Below are the code and all the weights of a small trained network. Each question names an input and a target symbol and asks about switching units off, where a switched-off unit gives its printed mean instead of its output.

import numpy as np


def w(rows, s, z=0):
    codes = np.array(rows[::2]) - 128.0
    scale = np.full(codes.shape[1], s)
    scale[-1] = z or s
    return codes * scale


def f(y):
    return y / 2 * (1 + np.tanh(0.7978845608 * (y + 0.044715 * y**3)))


def softmax(a):
    e = np.exp(a - a.max(-1, keepdims=True))
    return e / e.sum(-1, keepdims=True)


def log_softmax(a):
    a = a - a.max(-1, keepdims=True)
    return a - np.log(np.exp(a).sum(-1, keepdims=True))


def net(x, mask):
    ids = ['ΠΣΩημτφψ'.index(c) for c in x.split()]
    T = len(ids)
    res = E[ids] + P[:T]
    q, k, v = (res @ M[0].T for M in (Q, K, V))
    z = softmax(np.where(np.tri(T) > 0, q @ k.T / 2**0.5, -1e9)) @ v
    res = res + np.where(mask[0], z, O[0][:, -1]) @ O[0][:, :-1]
    y = f(res @ A[0][:, :-1].T + A[0][:, -1])
    res = res + np.where(mask[1:17], y, B[0][:, -1]) @ B[0][:, :-1]
    return log_softmax(res[-1] @ U[:, :-1].T + U[:, -1])


Q, K, V, O, A, B = {}, {}, {}, {}, {}, {}
E = w([
[144,137,119,101,148],'Π',
[109,156,103,109,85],'Σ',
[121,131,148,113,151],'Ω',
[125,140,106,108,126],'η',
[121,145,160,113,105],'μ',
[105,129,205,111,192],'τ',
[97,99,249,116,108],'φ',
[43,178,168,141,114],'ψ',
],0.017)
P = w([
[187,84,123,225,134],'0',
[238,165,194,27,54],'1',
[44,31,66,131,181],'2',
[144,173,116,147,173],'3',
[216,230,191,20,54],'4',
[3,107,91,64,198],'5',
[108,254,139,142,209],'6',
[226,205,201,78,48],'7',
],0.012)
Q[0] = w([
[122,189,145,3,118],'h0',
[181,191,151,128,95],'h0',
],0.057)
K[0] = w([
[2,148,83,133,204],'h0',
[82,241,163,11,142],'h0',
],0.039)
V[0] = w([
[101,180,194,205,172],'h0',
[184,175,81,126,252],'h0',
],0.012)
O[0] = w([
[65,254,134,41,193,254],'h0',
[159,59,102,34,102,66],'h0',
],0.0073,0.0074)
A[0] = w([
[215,110,136,96,108,42],'n0',
[115,147,69,159,155,169],'n1',
[223,120,148,134,211,59],'n2',
[113,90,117,157,197,13],'n3',
[126,144,141,209,163,105],'n4',
[167,56,115,196,164,164],'n5',
[183,128,184,160,164,111],'n6',
[80,33,87,172,127,146],'n7',
[164,134,98,182,122,61],'n8',
[180,132,118,178,199,124],'n9',
[79,6,78,213,113,37],'n10',
[63,60,110,96,155,10],'n11',
[99,59,146,44,109,84],'n12',
[211,52,103,90,101,123],'n13',
[193,174,3,156,137,82],'n14',
[107,71,174,157,217,106],'n15',
],0.02,0.011)
B[0] = w([
[166,116,33,115,146,147],'n0',
[163,54,117,145,89,254],'n1',
[153,148,100,236,194,155],'n2',
[152,162,148,182,79,133],'n3',
[177,141,114,152,132,224],'n4',
[140,115,156,100,126,153],'n5',
[105,131,117,90,55,182],'n6',
[68,182,13,149,91,182],'n7',
[93,156,77,224,95,126],'n8',
[60,143,196,129,163,162],'n9',
[197,35,188,34,66,152],'n10',
[101,164,252,157,200,199],'n11',
[152,91,150,206,62,179],'n12',
[41,144,186,102,132,151],'n13',
[51,106,147,189,14,139],'n14',
[136,110,66,81,132,226],'n15',
],0.036,0.0064)
U = w([
[74,79,167,93,193,254],'Π',
[110,155,138,128,73,68],'Σ',
[113,153,99,64,99,28],'Ω',
[69,140,193,130,107,31],'η',
[61,171,57,146,154,108],'μ',
[151,246,255,112,103,223],'τ',
[173,169,103,166,130,175],'φ',
[46,186,151,195,153,56],'ψ',
],0.0065,0.0061)

Each question gives the input, a string of symbols that net reads in full, and the target symbol t.
The units are the heads (2 rows each of Q, K, V and O) and the neurons (one row each of A and B). Each row of codes is followed by its name. A weight is (code - 128) times the scale printed after its matrix; where a second scale follows, it is the last column's (O, A, B and U).
mask holds one flag per unit, heads first, then neurons. A switched-off unit (its flag False) gives its mean, the last column of its rows in O or B, instead of its output. The means were averaged over made-up inputs and are rounded, as every weight is.
A unit's drop is (log p(t) with every unit on - log p(t) with that unit switched off) / (log p(t) with every unit on - log p(t) with every unit switched off).
The circuit of an input: a set's keep is (log p(t) with only the set's units on - log p(t) with every unit switched off) / (log p(t) with every unit on - log p(t) with every unit switched off). Starting from the 12 units with the biggest drops (on a tie, the unit counted first), units are removed one at a time, each time the one whose removal leaves the highest keep (on an exact tie, the one counted first), for as long as the keep stays at least 0.8.
units of the circuit, in order: the units of the circuit, biggest drop first
unit that matters most: the unit with the biggest drop
k most important neurons: the k neurons with the biggest drops, biggest first
input μ ψ φ ψ Ω Ω, target φ: units of the circuit, in order => [h0 n4 n1]
input μ Ω ψ ψ, target φ: 3 most important neurons => [n4 n1 n11]
input τ η Π, target τ: units of the circuit, in order => [h0 n11]
input ψ Ω ψ, target Π: 4 most important neurons => [n1 n11 n15 n7]
input ψ ψ τ τ Ω, target φ: units of the circuit, in order => [h0 n0 n12]
input Ω Ω Σ Σ τ, target φ: 2 most important neurons => [n2 n0]
input μ φ Σ ψ μ Σ, target Ω: units of the circuit, in order => [h0 n10 n7]
input φ ψ τ τ η, target φ: units of the circuit, in order => [n0 h0]
input Ω ψ Σ, target ψ: unit that matters most => n11
input μ ψ ψ Ω Σ μ τ Π, target φ: units of the circuit, in order => [n0 n12 h0]
input η τ ψ ψ μ ψ Ω, target Π: 3 most important neurons => [n9 n1 n7]
input η ψ ψ, target Σ: 2 most important neurons => [n10 n7]
input η ψ μ, target Σ: 4 most important neurons => [n7 n10 n12 n9]
input τ ψ Ω Ω μ, target Ω: 4 most important neurons => [n0 n13 n11 n2]
input Ω ψ ψ Σ, target Σ: 3 most important neurons => [n14 n1 n11]
input η Σ μ ψ Ω ψ η, target Σ: units of the circuit, in order => [n14]
input ψ Σ τ ψ ψ μ, target τ: units of the circuit, in order => [n11 h0]
input Ω ψ Ω, target ψ: units of the circuit, in order => [n11 n7]
input η ψ Ω, target Σ: 4 most important neurons => [n7 n10 n12 n15]
input Π Σ Σ, target η: 3 most important neurons => [n10 n11 n7]
input μ Ω η τ Σ, target φ: units of the circuit, in order => [h0 n0 n12]
